In the rows, 128 means zero.
Group and class of each row
[105 138 120 154 124 125  80 162 120 129 118 139 123 137 120 136 113 145
 157 115 136 120 130 138 133 124 120 112 120 180 144 118 117 139 127 139
 142 134 126 100 116 124 125 122 101 161 106 138 146 125 137 126 107 158
 119 129  92 101 103 171 111 158  87 122 153 136 174 108 120  84 139 146
 119]
Sn:gt
[153 138 176 151 120 131 181 145 148 115 158 120 108 141 143 128 148  89
 118 131  96  91 160  80 100 135 192 149 121  91 127 135 129 128 126 110
 133 141 127 145 145 107 141 142  89 131 119 131 145 150 117 129 143 109
 113 115 122 166 134 172 130  95 112 122 108 118  89 108 115 138 130 135
 135]
mr:cm
[120 138 149 189 132 149 116 161 139  62 133 146 122 159 148 152 127 225
 138 121 136  84 128 126 139 200 153  75 114 190 147 125 110 119 129 143
 149 132 134 102 131 122 136 129  79 145  77 151 110 135 155 106 118 161
 151 140  35 129  89 184 129 135 125 129 142 118 197 104  60  91 150 125
 111]
Sn:sz
[134 117 195 133 118 129 121 139 142 127 107  92 122 171 148 131 113 127
 119 123 115 115 139 139 134 123 169 110  99 140 147 130 122 140 134 139
 127 119 119 111 175 133 129 130  43 134  92 136 146 117 106 135 110 115
 118 132 102 117 120 130 142 104 164 113 155 144  95 122  84 150 124 133
 122]
sm:jl
[116 115 153 133 120 117  85 170 120 111 118 138 142 126 108 125 113 160
 143 129 113 117 132 142 125  83 174 110 100 179 158 113 125 141 122 145
 132 131 134 118 148 135 106 135  66 125 111 135 149 120 126 130 117 137
 130 149  82 130 112 182 120 152 140 126 135 101 148 133  96 141 120 135
 120]
Sn:gt
[130 123 134 117 140 117 103 124 114 138 138 124 139 127 125 131 137 243
 154 138 138 115 127 160 144 131 138 107  98 149 129 118 114 129 112 140
 126 135 125 120 156 155 117 111  94 125 129 126 197 135 127 107 108 110
 116 149  93 116 112 142 137 160 142 138 129 114 135 134 109 167 111 137
 111]
Sn:gt
[148 143 143  97 135 138 155 148 137 134 109 105 147 118 130 126 104 160
 137 118 125 139 157 132 121 120 134 146 123 114 138  95 119 116 153 155
 126 128 148  87 130 138 131 128 102 175 117 130 132 116 127 136 126 121
 107 135 170  97 127 164 121 107 158 100 131 132  83 121 140 125 106 125
 128]
sm:jl
[129 130 157  98 126 118  74 145 109 130  95  94 143 137 123  84 112 184
 144 138 138 126 145 169 129  91 174 126 129 147 120 134 112 132 130 163
 127 111 122 100 149 136 101 164  75 135 116 111 176 115 118 123  95  90
 108 154 101 135 124 166 130 153 176 108 121 126 103 147 129 172 120 136
 123]
Sn:gt
[115 139 178 112 123 126  77 119 105 160 109 113 114 161 134 123 123 176
 119 138 101 129 160 149 118 117 181  96  65 148 147 131 112 132 140 157
 132 126 127 138 153 103 107 141  94 122 115 134 132 124 109 129 116 109
 120 143  88 202 112 169 133 141 145 135 127 132 155 134  84 142 142 124
 127]
Sn:sz
[160 156 156 160 123  95 133 143 138 125 157 134 104 149 117 117 124 126
 129 133 138 120 132 133 135 197 126  92 174 112 130 133 122 113 114  99
 117 143 128 109 135 126 160 149 125 145 120 104 133 139 112 126 161 115
 156 125  72 105 101 209  88 107 128  98 123 109 128  94  86 126 137 106
 111]
dt:pn
[119 112 163  53 138 146 110 104 146 149 105  52 145 138 182 116 112 144
 127 134 120 159 159 161 112  68 141 175  58 158 126 144 122 155 159 175
 113 121 104  75 159 133 122 137  83 111  90 229 145  95 110 118 104  72
  94 170 127 158 135  82 175 103 171  99 113 171   4 151 127 195 117 118
 131]
sm:jl
[150 168 159 157 127  99 141 107 142 129 134 115 118 132 111 120 148  99
  94 151 124 142 122 150 120 179 106 139 184  86 133 143 135 101 132 124
 106 137 127 118 126 110 153 137 166 131 104 110 150 162 106 127 161  93
 125 156 119 115 125 185 104 141 128 113  83 116 106 142 106 125 138  97
 129]
dt:pn
[169 129 205 119 132 107 169 125 135 114  97  78 145 159 127  75 122  65
 136 134 104 138 149 136 100 162 193 157 139  81 147 139 131 138 139 130
 118 124 126 102 182 123 123 181  90 114  88  97 167 118  85 118 140  75
  95 143  83 171 125 165 115  89 159  73  83 152   8 123 108 158 114 103
 138]
dt:pn
[155 121 156  96 146 158 130 139 137 132 113 127 153 131 140 111  96 149
 146 123 109 126 143 132 126 124 158 137 112 150 132 140 133  97 148 147
 132  99 128  79 141 107 124 142  41 134  95 131 136 116 120 137 118 123
 109 130 113  96 117 165 118 114 167 118 169 128  74 118 109 141 115 137
 137]
sm:jl
[146 144 176 178  95 116 150 136 112 115 126 132 122 144 121 137 150 102
 116 134  98 112 132 128 128 133 162  90 127 114 168 132 124 152 106 118
 131 145 115 176  96 113 130 141 145 105 125 116 111 167 122 133 125 123
 128 133 104 170 145 180 136 146  90 118  93 123 125 125  99 121 151 132
 115]
mr:bg
[148 144 161 197 126 127 133 140 160 142 130 138  78 160 146 141 145 114
 126 129 110 105 160 114 134 170 149 156 134 120 139 120 120 116 125 159
 128 123 109  98 160 116 148 142 115 146  80 134 114 165 115 148 146 160
 142 139 120 114 110 151 130 122 117 129 128 122 149 126  69 107 135 119
 118]
sm:mf
[142 149 152 198 123 133 141 144 154 118 157 154 138 143  98 131 152 141
 123 124 133  98 123 111 148 155 140 109 151 109 122 143 110 109 117 138
 131 119 120 145 147 106 138 126 151 147 140 131 128 168 137 137 137 168
 138 122 127 112 101 187 120 167 106 164 150 111 175 110  84 109 144 131
  82]
dt:md
